a =
[[133 142 122 138 121 121 140 142 135 141 143]
 [148 148 142 156 138 135 128 126 150 129 152]
 [126 132 128 128 129 134 132 134 134 130 132]
 [112 135 108 111 110 103 152 142 104 153 130]
 [125 121 129 123 132 134 122 126 127 120 119]
 [138 124 141 139 141 150 114 124 149 111 127]
 [121 131 128 119 130 117 133 118 108 133 126]
 [120 151 127 128 129 114 143 129 119 142 145]]
Counting starts at 0.
The entry in row 0 and column 1 is 142
The entry directly above the smallest entry is 134
The entry in row 0 and column 2: 122
Read off the entry directly below 103.
Answer: 134
Read off the entry directly above the largest entry.
Answer: 138
Read off the entry just left of the smallest entry.
Answer: 110
The bottom-right entry: 145
The entry at row 0, column 0: 133
The entry in row 2 and column 0 is 126
Read off the entry just right of the smallest entry.
Answer: 152
Read off the maximum.
Answer: 156
Read off the bottom entry of the column that holds the smallest entry.
Answer: 114
The minimum: 103
Read off the entry directly below the largest entry.
Answer: 128
The entry in row 1 and column 0: 148
The entry in the top-right corner: 143
The top entry of the column that holds the smallest entry -> 121
The entry in the bottom-left corner is 120
The entry at row 2, column 2 is 128
The entry just left of the largest entry is 142
The entry just right of 118: 108

Read these off the matrix that follows.
1) Read off the entry in the top-left corner.
2) Read off the third entry, reading row by row.
3) Read off the last entry, reading row by row.
4) Read off the maximum.
5) Read off the top-right entry.
6) Read off the bottom-left entry.
7) Read off the entry just left of the largest entry.
[[145 115 114 118 106]
 [106 125 143 120 136]
 [145 125 117 131 108]
 [138 107 115 120 113]
 [128 143 148 111 144]
 [133 116 123 121 109]
 [129 145 142 127 145]
 [121 118 117 148 146]
 [113 136 149 114 138]
 [127 141 137 123 148]
 [113 129 151 110 138]
 [116 149 152 108 136]
 [136 108 110 138 125]
 [143 119 119 110 106]
 [133 146 148 103 145]
 [134 111 108 143 126]]
1) 145
2) 114
3) 126
4) 152
5) 106
6) 134
7) 149

W =
[[119 113 125 124 143 129 128 130 113]
 [115 149 127 147 151 117 109 153 132]]
Rows and columns are numbered from 0.
The entry just left of the largest entry is 109
The entry just left of 129 is 143
Which number is the entry in the top-right corner?
Answer: 113
The entry just left of 149: 115
Which number is the entry in row 0 and column 1?
Answer: 113
The entry in the top-left corner -> 119

Read these off the matrix that follows. Rows and columns are numbered from 0.
1) Which number is the entry in row 1 and column 1?
2) Which number is the entry at row 2, column 2?
3) Which number is the entry in the top-left corner?
4) Which number is the entry at row 0, column 1?
5) Which number is the largest entry?
6) Which number is the entry at row 0, column 2?
7) Which number is the bottom entry of the column that holds the largest entry?
8) Which number is the entry at row 2, column 0?
[[111 140 108 148 136 119]
 [124 114 107 124 134 146]
 [129 127 128 128 128 130]
 [129 132 127 127 127 124]
 [131 127 127 128 128 132]
 [131 126 144 114 146 124]
 [114 138 111 146 135 122]
 [127 128 128 128 129 127]
 [128 131 133 129 127 123]]
1) 114
2) 128
3) 111
4) 140
5) 148
6) 108
7) 129
8) 129

grid =
[[130 126 131 128 106 138 118 132 132 143 126 131]
 [132 129 129 124 116 126 126 120 128 124 125 133]
 [128 131 127 127 136 121 131 127 121 118 131 126]
 [130 130 131 124 112 127 124 122 126 125 124 132]
 [132 130 129 126 121 124 126 124 123 122 129 129]
 [132 128 126 126 127 124 129 123 125 122 132 131]
 [128 127 127 126 133 124 131 125 129 124 129 129]
 [129 127 128 129 122 133 126 128 131 134 126 130]
 [127 128 128 128 131 126 130 127 127 125 128 127]
 [130 129 130 131 118 135 121 133 128 138 127 127]
 [129 127 128 128 122 133 126 127 132 134 126 130]]
Rows and columns are numbered from 0.
The entry in the top-right corner -> 131
The entry at row 1, column 0: 132
Report the entry at row 0, column 2.
Answer: 131
The entry in the bottom-right corner is 130
The entry at row 0, column 0 -> 130
The entry directly below the smallest entry -> 116
Report the entry just left of the largest entry.
Answer: 132
Report the top entry of the column that holds the largest entry.
Answer: 143
Report the entry in the bottom-left corner.
Answer: 129
Report the entry at row 0, column 1.
Answer: 126
The entry directly below the largest entry -> 124
Report the entry just left of the smallest entry.
Answer: 128
Report the entry in row 2 and column 0.
Answer: 128
The entry just left of 112 is 124
Report the entry just right of 112.
Answer: 127
Report the entry at row 2, column 1.
Answer: 131

m =
123  145  153  131  126  134  127  127  103
126  135  151  136  134  131  130  118  114
126  136  155  137  134  136  130  121  105
129  130  125  127  119  137  129  129  142
121  144  126  128  119  115  127  110  143
121  146  134  131  120  115  129  110  143
127  132  153  137  135  134  130  119  111
126  130  132  132  125  129  129  121  127
126  131  155  137  135  138  130  121  103
121  146  126  127  119  115  127  110  141
129  130  125  127  123  133  129  129  143
126  133  155  137  134  138  130  125  103
127  132  148  136  135  130  130  118  119
128  130  138  133  132  128  130  121  125
126  134  143  134  131  128  130  118  122
The 1st entry, reading row by row is 123
The entry in the bottom-right corner -> 122
What is the 1st entry on the diagonal from the top-right corner? 103
The entry in the bottom-left corner is 126
The largest entry in the last row is 143
What is the second entry on the main diagonal? 135
What is the second entry in reading order? 145
What is the fourth entry from the end, reading row by row? 128
The 3rd entry from the end, reading row by row: 130
The entry just right of the centre entry -> 129
The fourth entry in reading order is 131
What is the largest entry in the first row? 153
The 3rd entry on the main diagonal is 155
What is the entry directly above the centre entry? 135
What is the 2nd entry from the end, reading row by row? 118
What is the 5th entry in reading order? 126
The third entry on the diagonal from the top-right corner: 130

Read these off the matrix that follows. Rows and columns are numbered from 0.
1) Give the entry in row 0 and column 2.
2) Give the entry in the top-left corner.
3) Give the entry just left of the largest entry.
4) Give the maximum.
5) Give the entry in row 2 and column 0.
6) Give the entry in row 1 and column 0.
7) Give the minimum.
8) Give the bottom entry of the column that holds the smallest entry.
[[109 148 134 145 133 137 145 146]
 [124 119 144 122 110 124 119 124]
 [126 141 148 132 110 142 137 148]
 [124 111 151 124 110 124 116 123]
 [133 111 145 122 109 115 112 124]
 [131 146 110 133 131 145 146 137]
 [117 124 145 125 115 118 112 117]
 [139 111 136 107 107 122 119 127]
 [112 146 125 147 143 127 142 145]
 [142 112 133 122 112 113 112 127]
 [107 147 132 146 141 132 138 136]
 [126 141 140 126 113 144 138 139]
 [118 145 112 148 140 141 146 140]
 [105 147 138 147 137 132 139 143]
 [128 147 112 143 137 138 147 137]]
1) 134
2) 109
3) 111
4) 151
5) 126
6) 124
7) 105
8) 128
